[[-15  13 -66   4  -5  60  56  49   5  22   4]
 [-38 -36  31  47 -21 -38 -25 -22  43  34  53]
 [  5 -30  62   3 -33 -30 -25 -30 -36 -19 -17]
 [-13 -19  10  -3 -63  23  46 -32 -50  11 -47]
 [ 32  40 -35 -24  36  15 -30 -49 -36 -55  15]]
->
[[ 32  40 -35 -24  36  15 -30 -49 -36 -55  15]
 [  5 -30  62   3 -33 -30 -25 -30 -36 -19 -17]
 [-13 -19  10  -3 -63  23  46 -32 -50  11 -47]
 [-15  13 -66   4  -5  60  56  49   5  22   4]
 [-38 -36  31  47 -21 -38 -25 -22  43  34  53]]

[[ 51  18 -27 -42 -26 -24   7  13]
 [ 14  50  -8 -28 -23  -6  36  28]
 [-23 -36  36  21  -7  -1 -19 -36]
 [-40   5   1  34  43  39  10  17]
 [-16 -37  -7  30  35  11 -32 -13]
 [-45  -6   5  44  59  61  17  20]
 [ -7  22  -6   4  20  34  34  29]]
->
[[ 51  18 -27 -42 -26 -24   7  13]
 [ 14  50  -8 -28 -23  -6  36  28]
 [ -7  22  -6   4  20  34  34  29]
 [-16 -37  -7  30  35  11 -32 -13]
 [-23 -36  36  21  -7  -1 -19 -36]
 [-40   5   1  34  43  39  10  17]
 [-45  -6   5  44  59  61  17  20]]

[[-35  65  46]
 [ 36  -4   7]
 [ -8  16  34]
 [ 23 -11 -25]
 [ -1  16 -28]
 [-58  -9 -25]]
->
[[ 36  -4   7]
 [ 23 -11 -25]
 [ -1  16 -28]
 [ -8  16  34]
 [-35  65  46]
 [-58  -9 -25]]

[[ 16 -10  45]
 [-14 -27 -19]
 [-31 -20 -15]
 [ -2 -62  32]]
->
[[ 16 -10  45]
 [ -2 -62  32]
 [-14 -27 -19]
 [-31 -20 -15]]

[[ 13  47  23  43  51  28]
 [ 19  13 -13  44 -48  12]
 [-17  16 -31 -75   7 -30]]
->
[[ 19  13 -13  44 -48  12]
 [ 13  47  23  43  51  28]
 [-17  16 -31 -75   7 -30]]

[[ 53 -11   0 -27 -37 -20   3]
 [ 39   1  69  18   1  19   6]
 [ 27  -3  -5  -1 -14  28 -17]
 [ -2 -28  31 -18   6  15 -13]
 [ 28 -34  16 -23  38 -59   9]
 [  2   0  79 -31  -2  30 -11]
 [ 19  60 -23  38   2 -12  38]]
->
[[ 53 -11   0 -27 -37 -20   3]
 [ 39   1  69  18   1  19   6]
 [ 28 -34  16 -23  38 -59   9]
 [ 27  -3  -5  -1 -14  28 -17]
 [ 19  60 -23  38   2 -12  38]
 [  2   0  79 -31  -2  30 -11]
 [ -2 -28  31 -18   6  15 -13]]

[[-42  -3 -35  51  22]
 [ 12 -15  30  -5  80]
 [ 28  28 -10  32  30]
 [-24 -57 -49  -7 -10]
 [ 34  26   3  25  31]
 [-23  26 -19  39  24]
 [ 38   1  19  -6  57]
 [ 63  16 -18 -13 -34]
 [-46 -31  32 -34   9]
 [-39 -35  25 -50 -65]]
->
[[ 63  16 -18 -13 -34]
 [ 38   1  19  -6  57]
 [ 34  26   3  25  31]
 [ 28  28 -10  32  30]
 [ 12 -15  30  -5  80]
 [-23  26 -19  39  24]
 [-24 -57 -49  -7 -10]
 [-39 -35  25 -50 -65]
 [-42  -3 -35  51  22]
 [-46 -31  32 -34   9]]
---
[[ 15  19   4  -7  -2  13   5  -5  10   0   9   3   1  -7  15  -1]
 [-50 -50  66 -27  56 -44 -48 -18 -52  59 -51  57  67 -23 -49  64]
 [  1  -1 -22  31 -20  -1  13  22   8 -23   5 -25 -25  27   0 -21]
 [ 17  19  49 -31  33   9   3 -16   6  34   5  34  43 -22  15  38]
 [ -3   0  51 -33  37  -3 -16 -21 -13  41 -12  43  48 -26  -3  43]
 [-48 -45 -12  31  -2 -26 -31  17 -37   3 -29  -1  -6  23 -42  -1]]
->
[[  1  -1 -22  31 -20  -1  13  22   8 -23   5 -25 -25  27   0 -21]
 [-48 -45 -12  31  -2 -26 -31  17 -37   3 -29  -1  -6  23 -42  -1]
 [ 15  19   4  -7  -2  13   5  -5  10   0   9   3   1  -7  15  -1]
 [ 17  19  49 -31  33   9   3 -16   6  34   5  34  43 -22  15  38]
 [ -3   0  51 -33  37  -3 -16 -21 -13  41 -12  43  48 -26  -3  43]
 [-50 -50  66 -27  56 -44 -48 -18 -52  59 -51  57  67 -23 -49  64]]

[[ 24  35  -6  25   4]
 [-49 -50  -7 -24  34]
 [ -6 -59 -65 -72  -5]
 [-68 -23  27 -27  51]]
->
[[ -6 -59 -65 -72  -5]
 [-49 -50  -7 -24  34]
 [ 24  35  -6  25   4]
 [-68 -23  27 -27  51]]

[[ 77  36   5]
 [ -9  -3 -16]]
->
[[ -9  -3 -16]
 [ 77  36   5]]

[[-37  40  51  27 -41]
 [ 58  24   3 -28  78]
 [ 37   5 -59  49  38]
 [-37  32 -42  66  55]
 [-33  52   8  49  75]
 [-29  38  55   2  38]
 [-55  20  40  40 -21]
 [ 33  41  65  10  38]
 [-51  31  13  61 -54]]
->
[[ 37   5 -59  49  38]
 [-37  32 -42  66  55]
 [ 58  24   3 -28  78]
 [-33  52   8  49  75]
 [-51  31  13  61 -54]
 [-55  20  40  40 -21]
 [-37  40  51  27 -41]
 [-29  38  55   2  38]
 [ 33  41  65  10  38]]

[[-14  64 -18   7 -55  14]
 [ 69 -68 -19 -64  63 -31]]
->
[[ 69 -68 -19 -64  63 -31]
 [-14  64 -18   7 -55  14]]

[[ 58  13  30  13]
 [-10 -55 -18  13]
 [-18  18 -76 -64]]
->
[[-18  18 -76 -64]
 [-10 -55 -18  13]
 [ 58  13  30  13]]
